Here is a tiny trained network, its code and every weight. The questions are about switching its units off for an input and a class, where a switched-off unit gives its printed mean instead of its output.

import numpy as np


def w(rows, s, z=0):
    codes = np.array(rows[::2]) - 128.0
    scale = np.full(codes.shape[1], s)
    scale[-1] = z or s
    return codes * scale


def f(y):
    return y / 2 * (1 + np.tanh(0.7978845608 * (y + 0.044715 * y**3)))


def log_softmax(a):
    a = a - a.max(-1, keepdims=True)
    return a - np.log(np.exp(a).sum(-1, keepdims=True))


def net(x, mask):
    res = np.array(x, float).reshape(1, 6) / 4 @ E
    y = f(res @ A[0][:, :-1].T + A[0][:, -1])
    res = res + np.where(mask, y, B[0][:, -1]) @ B[0][:, :-1]
    return log_softmax(res[-1] @ U[:, :-1].T + U[:, -1])


A, B = {}, {}
E = w([
[104,58,177,165,137,73],'x0',
[86,85,172,35,170,95],'x1',
[28,127,63,92,162,201],'x2',
[254,161,140,119,131,150],'x3',
[150,135,174,61,97,227],'x4',
[127,57,40,113,52,145],'x5',
],0.011)
A[0] = w([
[93,100,79,147,130,98,194],'N1',
[174,112,34,182,72,96,239],'N2',
[169,166,186,117,204,207,161],'N3',
[100,41,173,115,229,51,168],'N4',
[92,96,172,210,70,127,159],'N5',
[100,41,180,64,105,253,161],'N6',
[62,205,101,79,145,123,113],'N7',
[40,162,178,128,179,162,176],'N8',
[131,116,157,101,172,98,127],'N9',
[156,133,109,102,128,141,131],'N10',
[226,122,92,127,63,97,185],'N11',
[108,66,46,245,136,123,114],'N12',
[111,198,109,115,133,112,252],'N13',
[179,135,86,113,84,101,132],'N14',
],0.014,0.0033)
B[0] = w([
[122,136,144,137,148,128,204],'N1',
[113,66,171,128,192,181,252],'N2',
[166,218,144,121,105,126,201],'N3',
[99,107,128,118,136,17,232],'N4',
[154,136,104,211,116,124,192],'N5',
[68,95,148,95,3,157,241],'N6',
[127,121,63,93,156,147,200],'N7',
[153,109,56,152,125,115,216],'N8',
[105,147,128,109,114,108,157],'N9',
[143,125,130,117,128,128,151],'N10',
[197,86,165,100,159,134,227],'N11',
[75,167,168,160,147,183,245],'N12',
[115,143,100,93,157,141,171],'N13',
[155,92,145,124,140,116,182],'N14',
],0.029,0.016)
U = w([
[118,134,130,106,33,153,77],'0',
[204,90,166,127,148,146,217],'1',
[131,166,39,96,151,164,160],'2',
[79,148,162,123,146,19,126],'3',
[162,143,80,227,90,124,30],'4',
[186,254,181,113,127,127,2],'5',
[79,162,181,166,186,171,249],'6',
],0.0094,0.0027)

Each question gives the input, the list of numbers given to net, and the class t.
The units are the neurons (one row each of A and B). Each row of codes is followed by its name. A weight is (code - 128) times the scale printed after its matrix; where a second scale follows, it is the last column's (A, B and U).
mask holds one flag per neuron, in row order. A switched-off neuron (its flag False) gives its mean, the last column of its row in B, instead of its output. The means were averaged over made-up inputs and are rounded, as every weight is.
A unit's drop is (log p(t) with every unit on - log p(t) with that unit switched off) / (log p(t) with every unit on - log p(t) with every unit switched off).
The circuit of an input: a set's keep is (log p(t) with only the set's units on - log p(t) with every unit switched off) / (log p(t) with every unit on - log p(t) with every unit switched off). Starting from the 12 units with the biggest drops (on a tie, the unit counted first), units are removed one at a time, each time the one whose removal leaves the highest keep (on an exact tie, the one counted first), for as long as the keep stays at least 0.8.
circuit, biggest first: the units of the circuit, biggest drop first
top k neurons: the k neurons with the biggest drops, biggest first
drop when u is switched off: that unit's drop, to one decimal
input [-3,0,4,-6,-8,-3], class 2: circuit, biggest first	[N7]
input [-7,-4,0,-1,-4,-4], class 2: circuit, biggest first	[N12; N13]
input [-2,4,2,-8,-1,-6], class 3: top 2 neurons	[N4; N9]
input [0,-2,5,1,7,-8], class 0: top 2 neurons	[N6; N8]
input [2,2,2,8,-5,-5], class 3: top 2 neurons	[N4; N12]
input [-2,-3,1,6,-8,3], class 6: top 3 neurons	[N12; N2; N8]
input [8,-5,-8,1,-5,3], class 6: top 3 neurons	[N12; N2; N8]
input [-1,2,8,7,-4,3], class 2: circuit, biggest first	[N12; N11]
input [-3,6,-2,-4,-8,8], class 6: top 2 neurons	[N12; N2]
input [2,-6,-6,-4,5,-4], class 4: top 2 neurons	[N5; N12]
input [7,-4,4,-2,-4,-4], class 3: top 2 neurons	[N4; N2]
input [-7,4,8,1,5,-7], class 2: top 2 neurons	[N7; N8]
input [-5,8,6,-6,2,-4], class 2: top 2 neurons	[N7; N8]
input [7,6,-8,2,8,0], class 3: circuit, biggest first	[N4]
input [-5,7,-8,7,8,3], class 0: top 2 neurons	[N6; N2]
input [-4,2,-7,-5,6,4], class 0: drop when N6 is switched off	0.6
input [-5,6,-1,7,-2,-7], class 5: drop when N3 is switched off	0.2
input [-3,-1,3,-2,-4,-8], class 2: drop when N1 is switched off	0.0
input [6,-1,5,-2,7,-2], class 0: drop when N6 is switched off	0.2
input [0,3,-5,7,-3,-5], class 5: circuit, biggest first	[N3]
